Below is a small trained network, with its code and all its weights. Each question gives an input and a target symbol and asks what happens when units are switched off, that is, made to give their printed mean instead of their output.

import numpy as np


def w(rows, s, z=0):
    codes = np.array(rows[::2]) - 128.0
    scale = np.full(codes.shape[1], s)
    scale[-1] = z or s
    return codes * scale


def norm(h):
    return h / np.sqrt((h * h).mean(-1, keepdims=True) + 1e-5)


def f(y):
    return np.maximum(y, 0)


def softmax(a):
    e = np.exp(a - a.max(-1, keepdims=True))
    return e / e.sum(-1, keepdims=True)


def log_softmax(a):
    a = a - a.max(-1, keepdims=True)
    return a - np.log(np.exp(a).sum(-1, keepdims=True))


def net(x, mask):
    ids = ['δεηθλφ'.index(c) for c in x.split()]
    T = len(ids)
    res = E[ids] + P[:T]
    r = norm(res)
    for j in range(3):
        rows = slice(2 * j, 2 * j + 2)
        q, k, v = (r @ M[0][rows].T for M in (Q, K, V))
        z = softmax(np.where(np.tri(T) > 0, q @ k.T / 2**0.5, -1e9)) @ v
        o = O[0][rows]
        res = res + np.where(mask[j], z, o[:, -1]) @ o[:, :-1]
    y = f(norm(res) @ A[0][:, :-1].T + A[0][:, -1])
    res = res + np.where(mask[3:27], y, B[0][:, -1]) @ B[0][:, :-1]
    return log_softmax(norm(res)[-1] @ U[:, :-1].T + U[:, -1])


Q, K, V, O, A, B = {}, {}, {}, {}, {}, {}
E = w([
[78,107,125,97,11],'δ',
[95,199,2,93,66],'ε',
[145,141,16,38,139],'η',
[156,72,62,41,151],'θ',
[191,74,86,75,94],'λ',
[176,94,113,37,136],'φ',
],0.0089)
P = w([
[134,122,163,146,153],'0',
[143,106,136,69,90],'1',
[148,136,155,164,145],'2',
[150,125,139,73,72],'3',
[130,140,156,169,163],'4',
[75,5,148,86,135],'5',
[113,132,157,149,162],'6',
[136,96,110,114,95],'7',
[135,148,152,175,163],'8',
[225,200,128,122,51],'9',
],0.026)
Q[0] = w([
[145,60,38,97,60],'head 1',
[45,23,91,246,214],'head 1',
[162,113,10,96,176],'head 2',
[104,43,149,195,114],'head 2',
[120,8,76,188,159],'head 3',
[45,81,83,196,164],'head 3',
],0.014)
K[0] = w([
[155,177,171,219,176],'head 1',
[250,163,125,113,44],'head 1',
[179,150,69,157,255],'head 2',
[236,118,105,164,77],'head 2',
[186,160,112,167,49],'head 3',
[183,107,98,128,58],'head 3',
],0.015)
V[0] = w([
[1,90,126,179,130],'head 1',
[236,195,126,214,69],'head 1',
[140,208,92,95,129],'head 2',
[127,193,94,142,207],'head 2',
[179,130,77,162,89],'head 3',
[126,40,21,173,54],'head 3',
],0.0096)
O[0] = w([
[85,114,160,20,105,3],'head 1',
[197,249,129,97,142,84],'head 1',
[137,121,131,119,199,136],'head 2',
[100,53,93,134,160,213],'head 2',
[144,149,140,95,35,113],'head 3',
[121,77,117,148,40,75],'head 3',
],0.013,0.005)
A[0] = w([
[201,92,139,121,138,133],'neuron 1',
[1,47,172,135,88,87],'neuron 2',
[88,92,107,110,142,134],'neuron 3',
[70,150,185,161,129,98],'neuron 4',
[156,197,158,171,221,118],'neuron 5',
[137,81,109,117,78,116],'neuron 6',
[12,101,177,16,105,1],'neuron 7',
[74,114,124,29,86,143],'neuron 8',
[36,66,134,60,90,103],'neuron 9',
[232,179,80,114,144,88],'neuron 10',
[37,162,70,144,159,97],'neuron 11',
[55,193,187,123,95,85],'neuron 12',
[43,180,112,165,180,49],'neuron 13',
[107,129,167,204,68,105],'neuron 14',
[31,212,101,156,137,129],'neuron 15',
[122,169,131,82,170,121],'neuron 16',
[94,111,160,217,122,149],'neuron 17',
[76,114,182,89,175,161],'neuron 18',
[99,170,97,125,190,103],'neuron 19',
[153,117,216,143,134,101],'neuron 20',
[129,92,219,177,165,59],'neuron 21',
[50,163,221,193,91,79],'neuron 22',
[215,197,131,119,81,139],'neuron 23',
[177,128,215,178,159,54],'neuron 24',
],0.014,0.01)
B[0] = w([
[97,150,113,122,99,209],'neuron 1',
[184,128,144,204,57,181],'neuron 2',
[145,114,158,162,91,200],'neuron 3',
[151,111,184,167,140,142],'neuron 4',
[87,100,181,37,79,204],'neuron 5',
[89,141,156,84,113,188],'neuron 6',
[44,179,130,53,166,157],'neuron 7',
[190,116,196,81,152,219],'neuron 8',
[134,182,165,203,162,197],'neuron 9',
[147,143,83,197,84,188],'neuron 10',
[130,34,93,112,132,158],'neuron 11',
[145,62,46,136,117,146],'neuron 12',
[165,198,133,139,27,141],'neuron 13',
[127,53,104,101,107,194],'neuron 14',
[115,152,103,113,36,147],'neuron 15',
[130,112,107,153,64,161],'neuron 16',
[171,156,78,144,104,254],'neuron 17',
[147,145,65,146,100,177],'neuron 18',
[160,105,145,126,65,157],'neuron 19',
[200,122,169,73,121,151],'neuron 20',
[83,255,117,138,207,162],'neuron 21',
[115,94,147,235,111,163],'neuron 22',
[110,103,78,175,189,209],'neuron 23',
[148,122,168,62,157,163],'neuron 24',
],0.014,0.0075)
U = w([
[154,109,232,162,84,88],'δ',
[62,127,125,85,31,105],'ε',
[100,43,162,96,165,151],'η',
[91,213,130,171,144,191],'θ',
[247,132,140,91,112,2],'λ',
[83,150,178,95,154,241],'φ',
],0.014,0.0098)

Each question gives the input, a string of symbols that net reads in full, and the target symbol t.
The units are the heads (2 rows each of Q, K, V and O) and the neurons (one row each of A and B). Each row of codes is followed by its name. A weight is (code - 128) times the scale printed after its matrix; where a second scale follows, it is the last column's (O, A, B and U).
mask holds one flag per unit, heads first, then neurons. A switched-off unit (its flag False) gives its mean, the last column of its rows in O or B, instead of its output. The means were averaged over made-up inputs and are rounded, as every weight is.
A unit's drop is (log p(t) with every unit on - log p(t) with that unit switched off) / (log p(t) with every unit on - log p(t) with every unit switched off).
The circuit of an input: a set's keep is (log p(t) with only the set's units on - log p(t) with every unit switched off) / (log p(t) with every unit on - log p(t) with every unit switched off). Starting from the 12 units with the biggest drops (on a tie, the unit counted first), units are removed one at a time, each time the one whose removal leaves the highest keep (on an exact tie, the one counted first), for as long as the keep stays at least 0.8.
units of the circuit, in order: the units of the circuit, biggest drop first
k most important neurons: the k neurons with the biggest drops, biggest first
which heads matter: for each layer, one digit per head in row order, 1 if its drop is at least 0.15 and else 0, layers parted by /
input η ε η δ, target η: which heads matter => 111
input δ θ ε φ δ λ δ λ, target φ: units of the circuit, in order => head 1; neuron 7; neuron 9
input θ η ε δ δ η, target λ: units of the circuit, in order => head 1
input θ φ δ φ δ δ, target φ: units of the circuit, in order => head 1; neuron 7
input η θ ε φ φ θ η δ θ λ, target η: units of the circuit, in order => head 2; head 1; head 3
input φ φ θ ε ε δ φ ε θ δ, target ε: units of the circuit, in order => neuron 5; head 1; neuron 8; head 3
input θ δ δ λ ε η θ η, target λ: units of the circuit, in order => head 1; neuron 8
input λ θ θ θ λ θ η λ, target θ: which heads matter => 100
input ε θ θ η φ φ φ θ φ θ, target ε: which heads matter => 100
input φ θ θ η θ θ λ θ θ η, target θ: which heads matter => 000
input λ δ φ δ, target θ: units of the circuit, in order => head 1; neuron 23
input δ λ δ δ ε ε, target φ: units of the circuit, in order => head 1; neuron 7
input η θ θ ε θ φ, target δ: which heads matter => 001
input ε δ λ, target λ: 3 most important neurons => neuron 10; neuron 20; neuron 24
input θ ε ε ε λ η θ η θ φ, target δ: which heads matter => 100
input θ ε λ θ ε ε θ φ η, target η: which heads matter => 010
input θ ε θ, target ε: which heads matter => 011
input φ θ λ λ θ θ φ θ, target δ: which heads matter => 000
input η θ η θ φ φ φ, target φ: which heads matter => 110
input θ φ θ η θ δ ε η, target δ: which heads matter => 100
input ε ε θ, target θ: units of the circuit, in order => neuron 21
input λ ε ε η θ ε, target λ: units of the circuit, in order => head 1
input θ θ ε ε θ ε θ ε λ δ, target δ: units of the circuit, in order => head 1; neuron 9; neuron 8
input ε ε ε δ ε δ, target λ: which heads matter => 110
input θ θ ε λ λ, target λ: which heads matter => 010
input ε θ θ η ε δ θ θ, target λ: 2 most important neurons => neuron 8; neuron 10
